Here is a tiny trained network, its code and every weight. The questions are about switching its units off for an input and a target symbol, where a switched-off unit gives its printed mean instead of its output.

import numpy as np


def w(rows, s, z=0):
    codes = np.array(rows[::2]) - 128.0
    scale = np.full(codes.shape[1], s)
    scale[-1] = z or s
    return codes * scale


def norm(h):
    return h / np.sqrt((h * h).mean(-1, keepdims=True) + 1e-5)


def f(y):
    return np.maximum(y, 0)


def softmax(a):
    e = np.exp(a - a.max(-1, keepdims=True))
    return e / e.sum(-1, keepdims=True)


def log_softmax(a):
    a = a - a.max(-1, keepdims=True)
    return a - np.log(np.exp(a).sum(-1, keepdims=True))


def net(x, mask):
    ids = ['Σβεθμτψω'.index(c) for c in x.split()]
    T = len(ids)
    res = E[ids] + P[:T]
    q, k, v = (norm(res) @ M[0].T for M in (Q, K, V))
    z = softmax(np.where(np.tri(T) > 0, q @ k.T / 4**0.5, -1e9)) @ v
    res = res + np.where(mask[0], z, O[0][:, -1]) @ O[0][:, :-1]
    y = f(norm(res) @ A[0][:, :-1].T + A[0][:, -1])
    res = res + np.where(mask[1:17], y, B[0][:, -1]) @ B[0][:, :-1]
    return log_softmax(norm(res)[-1] @ U[:, :-1].T + U[:, -1])


Q, K, V, O, A, B = {}, {}, {}, {}, {}, {}
E = w([
[157,79,138,187,154,106,109,170,106,52,177,112],'Σ',
[189,107,167,158,204,145,149,170,127,82,164,119],'β',
[138,138,200,195,184,128,74,181,86,119,110,76],'ε',
[137,98,255,188,125,98,208,107,175,159,159,122],'θ',
[90,192,89,144,171,169,95,154,109,199,167,207],'μ',
[81,164,68,159,111,141,103,128,199,127,178,223],'τ',
[97,37,168,114,112,91,101,84,60,223,94,50],'ψ',
[186,93,45,76,135,46,143,93,146,166,25,104],'ω',
],0.0027)
P = w([
[47,145,119,156,252,71,162,13,47,44,149,115],'0',
[109,123,149,64,211,91,96,80,173,117,171,82],'1',
[178,135,109,141,142,127,98,88,170,162,172,58],'2',
[171,109,110,221,115,158,137,112,127,154,79,130],'3',
[85,75,159,141,129,144,131,185,136,136,33,177],'4',
[95,111,156,81,101,84,119,254,170,158,130,141],'5',
[169,152,121,150,78,121,145,232,159,212,176,108],'6',
],0.0027)
Q[0] = w([
[81,154,137,79,104,206,144,40,46,29,102,132],'head 1',
[233,103,84,169,111,129,138,41,100,156,112,27],'head 1',
[132,222,120,59,111,92,104,130,145,138,255,68],'head 1',
[119,22,155,36,208,23,133,114,143,122,64,43],'head 1',
],0.0061)
K[0] = w([
[144,152,135,170,175,134,128,121,105,87,197,111],'head 1',
[87,146,133,47,172,87,120,84,139,114,160,104],'head 1',
[73,117,158,122,150,115,156,172,100,77,104,179],'head 1',
[112,127,100,149,157,140,133,2,93,116,94,133],'head 1',
],0.0085)
V[0] = w([
[68,121,213,180,80,173,164,116,166,155,200,156],'head 1',
[251,160,192,136,176,162,201,155,165,54,168,106],'head 1',
[149,189,117,121,204,210,123,193,105,217,132,169],'head 1',
[150,132,45,113,106,138,159,132,224,59,133,198],'head 1',
],0.0032)
O[0] = w([
[167,117,92,123,193,32,137,83,150,148,95,115,77],'head 1',
[66,177,131,47,163,79,197,182,133,115,171,108,192],'head 1',
[136,173,182,106,176,117,92,3,139,26,161,141,126],'head 1',
[146,31,132,78,203,169,139,137,58,138,199,100,4],'head 1',
],0.0038,0.0011)
A[0] = w([
[92,132,55,103,143,162,153,176,106,140,171,138,117],'neuron 1',
[102,159,130,129,49,133,64,120,140,155,63,141,136],'neuron 2',
[173,8,185,61,138,102,160,88,23,143,102,20,97],'neuron 3',
[95,170,84,4,123,160,183,118,88,53,208,146,3],'neuron 4',
[163,89,110,104,133,45,194,140,115,128,71,54,104],'neuron 5',
[132,110,191,134,113,144,129,192,155,111,176,119,120],'neuron 6',
[69,110,61,101,102,135,138,152,121,226,111,154,66],'neuron 7',
[80,66,138,166,137,135,115,137,90,134,164,102,102],'neuron 8',
[175,102,134,137,91,91,97,89,149,194,59,144,92],'neuron 9',
[200,97,219,139,144,95,131,95,105,62,103,65,44],'neuron 10',
[99,54,47,123,146,161,104,141,72,158,162,149,143],'neuron 11',
[99,104,156,173,64,230,91,147,109,116,192,150,46],'neuron 12',
[113,162,127,193,136,66,160,139,134,88,145,97,141],'neuron 13',
[186,107,22,98,152,70,106,100,127,163,97,180,60],'neuron 14',
[197,59,202,135,35,217,93,162,132,128,74,70,25],'neuron 15',
[130,54,209,154,101,197,143,140,58,99,146,65,53],'neuron 16',
],0.0049,0.0037)
B[0] = w([
[152,86,163,139,127,163,121,137,136,93,141,133,191],'neuron 1',
[148,110,118,118,119,96,195,117,91,144,154,109,194],'neuron 2',
[128,128,26,183,89,54,142,137,75,73,158,2,192],'neuron 3',
[149,94,77,133,141,201,212,139,78,103,164,129,153],'neuron 4',
[124,158,126,158,86,124,184,41,134,150,175,182,210],'neuron 5',
[118,146,81,139,135,134,124,92,102,118,110,126,223],'neuron 6',
[167,138,158,156,113,106,111,126,129,68,111,72,183],'neuron 7',
[141,128,103,105,155,125,104,88,95,156,112,145,178],'neuron 8',
[135,101,111,134,132,132,112,151,102,75,160,82,186],'neuron 9',
[156,111,153,54,35,152,144,113,96,154,112,121,185],'neuron 10',
[131,78,147,130,84,89,134,142,156,197,113,150,196],'neuron 11',
[139,179,144,46,121,144,120,86,105,97,89,110,179],'neuron 12',
[118,112,143,88,129,142,101,164,141,147,94,124,252],'neuron 13',
[78,154,99,105,160,145,107,122,68,131,75,97,174],'neuron 14',
[126,117,207,166,154,140,88,173,231,113,144,200,200],'neuron 15',
[119,180,28,168,163,83,135,48,94,128,150,121,184],'neuron 16',
],0.0063,0.0037)
U = w([
[173,57,225,221,115,98,92,200,195,80,165,107,178],'Σ',
[102,92,90,96,196,241,210,178,96,93,201,138,147],'β',
[83,214,138,130,85,65,236,128,214,226,148,185,225],'ε',
[66,203,109,85,170,126,77,226,137,126,4,42,238],'θ',
[115,184,140,197,188,155,43,9,149,55,153,199,112],'μ',
[96,8,107,107,157,122,85,137,100,247,119,191,87],'τ',
[170,135,32,179,76,70,153,79,26,104,125,52,45],'ψ',
[183,132,204,3,36,186,124,76,95,128,89,126,3],'ω',
],0.0042,0.00057)

Each question gives the input, a string of symbols that net reads in full, and the target symbol t.
The units are the heads (4 rows each of Q, K, V and O) and the neurons (one row each of A and B). Each row of codes is followed by its name. A weight is (code - 128) times the scale printed after its matrix; where a second scale follows, it is the last column's (O, A, B and U).
mask holds one flag per unit, heads first, then neurons. A switched-off unit (its flag False) gives its mean, the last column of its rows in O or B, instead of its output. The means were averaged over made-up inputs and are rounded, as every weight is.
A unit's drop is (log p(t) with every unit on - log p(t) with that unit switched off) / (log p(t) with every unit on - log p(t) with every unit switched off).
The circuit of an input: a set's keep is (log p(t) with only the set's units on - log p(t) with every unit switched off) / (log p(t) with every unit on - log p(t) with every unit switched off). Starting from the 12 units with the biggest drops (on a tie, the unit counted first), units are removed one at a time, each time the one whose removal leaves the highest keep (on an exact tie, the one counted first), for as long as the keep stays at least 0.8.
circuit, biggest first: the units of the circuit, biggest drop first
top k neurons: the k neurons with the biggest drops, biggest first
drop when u is switched off: that unit's drop, to one decimal
input θ Σ θ ω ε, target μ: circuit, biggest first => neuron 15; neuron 16; head 1
input μ μ ψ ω Σ μ, target Σ: circuit, biggest first => neuron 7; neuron 1
input ω μ μ ω τ τ, target τ: circuit, biggest first => head 1; neuron 11
input θ μ β β μ θ, target ω: circuit, biggest first => head 1; neuron 10
input μ ε β β, target θ: circuit, biggest first => head 1; neuron 13
input Σ ψ θ, target Σ: top 2 neurons => neuron 9; neuron 15
input θ β τ ε ψ μ, target ψ: circuit, biggest first => neuron 2; head 1
input τ β ω μ ε, target μ: circuit, biggest first => neuron 15; head 1; neuron 16
input μ τ ε τ, target ε: top 4 neurons => neuron 3; neuron 2; neuron 6; neuron 16
input τ μ ψ ε, target Σ: circuit, biggest first => neuron 15
input θ θ μ ε ω β Σ, target μ: top 3 neurons => neuron 15; neuron 16; neuron 12
input μ ω τ β ψ ψ, target Σ: circuit, biggest first => neuron 15; head 1
input Σ μ ω β Σ, target μ: circuit, biggest first => neuron 16; neuron 15; head 1
input β β Σ θ θ, target ε: circuit, biggest first => head 1; neuron 5
input τ ψ β, target Σ: top neuron => neuron 15
input τ ε Σ θ, target ε: circuit, biggest first => head 1; neuron 3
input ε τ β τ β, target ψ: circuit, biggest first => head 1; neuron 3
input ε ε ε, target θ: top 2 neurons => neuron 5; neuron 13
input τ β τ μ ε, target ψ: top 3 neurons => neuron 3; neuron 16; neuron 10
input τ τ ω Σ θ τ, target θ: top neuron => neuron 14
input β β β, target β: drop when head 1 is switched off => 1.2
input β β μ ψ θ β β, target ε: drop when neuron 5 is switched off => 0.3
input θ ε Σ τ θ, target ψ: drop when neuron 3 is switched off => 0.3
input τ θ μ, target θ: drop when neuron 2 is switched off => 0.0
input ε β μ θ ψ ψ ψ, target Σ: top 2 neurons => neuron 15; neuron 9
